Below is a small trained network, with its code and all its weights. Each question gives an input and a target symbol and asks what happens when units are switched off, that is, made to give their printed mean instead of their output.

import numpy as np


def w(rows, s, z=0):
    codes = np.array(rows[::2]) - 128.0
    scale = np.full(codes.shape[1], s)
    scale[-1] = z or s
    return codes * scale


def f(y):
    return np.maximum(y, 0)


def softmax(a):
    e = np.exp(a - a.max(-1, keepdims=True))
    return e / e.sum(-1, keepdims=True)


def log_softmax(a):
    a = a - a.max(-1, keepdims=True)
    return a - np.log(np.exp(a).sum(-1, keepdims=True))


def net(x, mask):
    ids = ['αβγδεηθλμξπστφψω'.index(c) for c in x.split()]
    T = len(ids)
    res = E[ids] + P[:T]
    u = 0
    for l in range(2):
        r = res
        for j in range(2):
            rows = slice(3 * j, 3 * j + 3)
            q, k, v = (r @ M[l][rows].T for M in (Q, K, V))
            z = softmax(np.where(np.tri(T) > 0, q @ k.T / 3**0.5, -1e9)) @ v
            o = O[l][rows]
            res = res + np.where(mask[u + j], z, o[:, -1]) @ o[:, :-1]
        u += 2
        y = f(res @ A[l][:, :-1].T + A[l][:, -1])
        res = res + np.where(mask[u : u + 4], y, B[l][:, -1]) @ B[l][:, :-1]
        u += 4
    return log_softmax(res[-1] @ U[:, :-1].T + U[:, -1])


Q, K, V, O, A, B = {}, {}, {}, {}, {}, {}
E = w([
[113,110,109,111,136,23,179,91,119,123],'α',
[152,112,108,85,124,180,114,162,114,211],'β',
[107,113,142,132,116,137,164,182,174,128],'γ',
[128,111,190,176,139,123,147,121,110,87],'δ',
[112,166,149,137,122,199,170,99,73,89],'ε',
[162,64,139,140,226,80,179,165,124,141],'η',
[216,121,180,107,192,71,78,159,149,131],'θ',
[172,128,148,173,166,137,50,121,39,104],'λ',
[110,109,127,105,54,97,40,137,127,137],'μ',
[130,148,112,118,145,174,89,166,157,53],'ξ',
[56,75,53,127,131,124,119,154,120,94],'π',
[85,180,80,88,87,135,179,99,136,124],'σ',
[158,198,110,166,16,93,159,255,111,116],'τ',
[135,186,194,87,75,132,124,87,131,70],'φ',
[197,152,145,97,140,87,138,122,109,211],'ψ',
[144,138,169,56,80,169,133,76,70,198],'ω',
],0.015)
P = w([
[51,104,169,210,132,120,85,139,206,188],'0',
[72,124,191,92,154,112,124,158,103,156],'1',
[88,109,164,71,152,106,133,166,89,139],'2',
[95,110,133,45,167,107,123,185,83,119],'3',
[172,48,129,94,115,137,129,138,101,112],'4',
[207,37,118,79,123,160,145,128,109,87],'5',
[237,1,107,60,114,187,160,117,116,66],'6',
],0.01)
Q[0] = w([
[69,103,180,83,112,124,99,215,73,122],'0.h1',
[114,124,162,79,137,163,161,153,146,60],'0.h1',
[160,67,104,62,113,169,140,142,110,85],'0.h1',
[95,133,154,123,91,254,186,198,111,139],'0.h2',
[172,118,54,151,122,87,28,98,194,153],'0.h2',
[189,85,167,84,132,63,132,146,106,127],'0.h2',
],0.0098)
K[0] = w([
[187,225,153,181,126,25,191,170,141,193],'0.h1',
[195,154,87,127,101,91,45,183,134,105],'0.h1',
[101,209,93,83,137,125,118,216,82,98],'0.h1',
[192,52,125,179,213,12,97,2,120,144],'0.h2',
[31,183,184,151,47,195,113,139,182,78],'0.h2',
[149,171,93,151,153,22,183,253,71,125],'0.h2',
],0.0069)
V[0] = w([
[85,91,211,97,189,180,134,60,145,115],'0.h1',
[146,87,145,83,156,53,150,98,163,197],'0.h1',
[59,20,43,136,146,124,147,122,31,196],'0.h1',
[115,161,111,145,103,62,255,92,149,138],'0.h2',
[89,84,151,103,175,121,165,93,169,113],'0.h2',
[154,119,114,93,132,153,184,194,211,160],'0.h2',
],0.0074)
O[0] = w([
[60,123,134,63,254,182,146,130,86,129,2],'0.h1',
[194,147,207,51,150,125,88,210,168,102,134],'0.h1',
[94,178,224,136,53,219,120,184,61,67,131],'0.h1',
[109,142,129,97,89,65,214,120,163,83,101],'0.h2',
[42,43,110,128,180,118,109,115,138,119,118],'0.h2',
[86,90,67,106,87,136,145,228,164,172,136],'0.h2',
],0.009,0.0045)
A[0] = w([
[70,134,138,22,180,156,142,111,96,207,130],'0.n1',
[134,151,160,217,204,255,111,40,70,221,98],'0.n2',
[148,130,110,121,95,85,48,164,170,73,66],'0.n3',
[121,70,186,217,145,104,174,145,196,151,2],'0.n4',
],0.0052,0.0039)
B[0] = w([
[113,139,61,122,195,87,49,144,161,2,252],'0.n1',
[58,145,87,52,56,131,108,84,208,53,216],'0.n2',
[106,119,165,138,200,176,103,82,101,50,191],'0.n3',
[82,56,164,208,222,170,163,158,48,107,146],'0.n4',
],0.0067,0.0048)
Q[1] = w([
[103,165,111,167,176,162,154,131,155,145],'1.h1',
[15,113,215,84,165,106,89,145,105,124],'1.h1',
[62,255,128,137,175,65,77,164,123,150],'1.h1',
[204,34,151,132,99,178,156,57,76,108],'1.h2',
[141,89,51,183,62,174,104,144,136,187],'1.h2',
[210,60,129,102,116,120,186,115,162,90],'1.h2',
],0.0092)
K[1] = w([
[116,126,101,193,91,178,80,96,194,90],'1.h1',
[34,157,148,156,156,146,87,99,195,124],'1.h1',
[63,128,173,161,101,156,130,96,255,195],'1.h1',
[185,156,88,72,138,117,155,165,25,97],'1.h2',
[200,109,163,137,187,137,108,137,111,70],'1.h2',
[187,133,91,108,105,68,134,177,58,76],'1.h2',
],0.0096)
V[1] = w([
[69,198,94,14,67,129,200,24,111,45],'1.h1',
[191,192,54,110,81,174,43,57,117,178],'1.h1',
[230,152,199,51,163,213,76,224,70,113],'1.h1',
[54,72,11,94,101,253,161,55,52,102],'1.h2',
[153,101,220,192,176,73,64,29,55,79],'1.h2',
[167,84,86,51,184,89,170,70,226,96],'1.h2',
],0.0067)
O[1] = w([
[57,78,216,85,84,170,198,76,201,74,149],'1.h1',
[79,111,186,170,73,59,7,28,108,137,102],'1.h1',
[58,162,162,87,152,67,86,202,110,149,201],'1.h1',
[28,121,85,204,165,161,149,130,105,170,1],'1.h2',
[155,195,181,116,254,110,175,74,76,89,149],'1.h2',
[102,155,121,134,188,42,142,125,243,147,110],'1.h2',
],0.0087,0.0032)
A[1] = w([
[91,88,197,142,131,173,120,24,134,147,28],'1.n1',
[60,164,116,23,203,143,150,150,136,107,2],'1.n2',
[105,125,170,137,147,134,84,68,63,234,99],'1.n3',
[118,141,142,130,255,166,117,152,106,171,77],'1.n4',
],0.0067,0.0046)
B[1] = w([
[189,73,85,145,89,53,209,212,139,181,198],'1.n1',
[172,128,174,252,131,130,83,105,135,164,253],'1.n2',
[150,99,176,99,228,67,219,135,83,115,166],'1.n3',
[80,116,131,110,2,161,166,10,117,163,188],'1.n4',
],0.009,0.012)
U = w([
[91,96,112,23,103,150,188,129,168,60,233],'α',
[143,129,122,162,158,129,100,110,137,238,102],'β',
[118,77,129,190,125,152,165,136,150,162,3],'γ',
[202,99,193,172,160,200,162,143,148,97,47],'δ',
[126,165,152,182,120,177,172,58,118,146,99],'ε',
[150,92,67,107,177,152,173,178,126,154,180],'η',
[157,113,134,81,167,106,80,153,160,94,126],'θ',
[133,125,151,121,168,128,131,103,53,68,190],'λ',
[82,111,215,196,89,119,87,114,173,117,171],'μ',
[134,111,112,155,175,138,114,65,185,105,158],'ξ',
[77,76,32,148,157,113,101,86,127,105,155],'π',
[97,129,128,121,94,202,163,113,77,117,226],'σ',
[125,225,132,255,78,140,183,159,119,198,51],'τ',
[153,123,155,137,84,134,124,86,130,89,29],'φ',
[67,115,131,60,82,113,111,174,110,138,157],'ψ',
[106,93,167,126,100,96,189,95,78,206,23],'ω',
],0.006,0.0054)

Each question gives the input, a string of symbols that net reads in full, and the target symbol t.
The units are the heads (3 rows each of Q, K, V and O) and the neurons (one row each of A and B). Each row of codes is followed by its name. A weight is (code - 128) times the scale printed after its matrix; where a second scale follows, it is the last column's (O, A, B and U).
mask holds one flag per unit, layer by layer, with each layer's heads first. A switched-off unit (its flag False) gives its mean, the last column of its rows in O or B, instead of its output. The means were averaged over made-up inputs and are rounded, as every weight is.
A unit's drop is (log p(t) with every unit on - log p(t) with that unit switched off) / (log p(t) with every unit on - log p(t) with every unit switched off).
The circuit of an input: a set's keep is (log p(t) with only the set's units on - log p(t) with every unit switched off) / (log p(t) with every unit on - log p(t) with every unit switched off). Starting from all 12 units, units are removed one at a time, each time the one whose removal leaves the highest keep (on an exact tie, the one counted first), for as long as the keep stays at least 0.8.
units of the circuit, in order: the units of the circuit, biggest drop first
most important unit: the unit with the biggest drop
k most important neurons: the k neurons with the biggest drops, biggest first
top k neurons in layer l: the k neurons of layer l with the biggest drops, biggest first
which heads matter: for each layer, one digit per head in row order, 1 if its drop is at least 0.15 and else 0, layers parted by /
input σ φ φ τ θ β, target θ: most important unit -> 1.h2
input φ ω φ, target ξ: units of the circuit, in order -> [0.h1; 1.h2; 1.h1]
input ε τ τ ω ω, target φ: units of the circuit, in order -> [0.h1; 1.h2; 1.h1]
input η τ π, target η: which heads matter -> 01 / 10
input ω θ τ, target θ: units of the circuit, in order -> [1.h2; 0.h1; 1.n4]
input ω ω β, target μ: 3 most important neurons -> [1.n2; 0.n1; 0.n2]
input φ ω ω, target ξ: units of the circuit, in order -> [0.h1; 0.n1; 1.h2; 1.h1]
input λ ω ξ θ ω, target μ: which heads matter -> 11 / 11
input ε π ω α, target γ: top 2 neurons in layer 1 -> [1.n1; 1.n2]
input σ λ ξ, target α: which heads matter -> 11 / 11
input θ π β, target β: 2 most important neurons -> [1.n4; 1.n2]
input α τ ω α γ φ, target α: which heads matter -> 01 / 10
input μ β ω β ω, target ψ: units of the circuit, in order -> [1.h1; 0.h1]
input ω α π τ μ ω π, target α: units of the circuit, in order -> [0.h2; 1.h1]
input α β μ ω ω τ, target α: which heads matter -> 01 / 10
input β θ α, target ψ: units of the circuit, in order -> [1.h2; 0.h1; 1.h1; 0.h2]
input ω τ σ α π ω μ, target α: units of the circuit, in order -> [1.n2; 1.h1]
input ξ δ τ α η α σ, target α: which heads matter -> 01 / 01
input δ φ μ ω τ π θ, target θ: most important unit -> 0.h2
input ε α α ω φ, target δ: which heads matter -> 11 / 10
input λ π τ ω γ, target λ: top neuron in layer 1 -> [1.n3]
input θ θ ω μ, target β: 2 most important neurons -> [1.n4; 1.n2]
input ψ σ ω, target θ: 2 most important neurons -> [0.n1; 1.n4]
input μ π α, target λ: units of the circuit, in order -> [0.h1; 1.h2; 0.h2; 1.h1]
input α γ τ γ, target α: units of the circuit, in order -> [0.h2; 1.h1]
input δ τ λ, target λ: which heads matter -> 10 / 11
input τ μ ω λ μ ψ, target ψ: which heads matter -> 11 / 10
input λ λ μ ψ, target ω: 2 most important neurons -> [0.n2; 1.n1]
input ξ α θ μ, target π: which heads matter -> 11 / 11
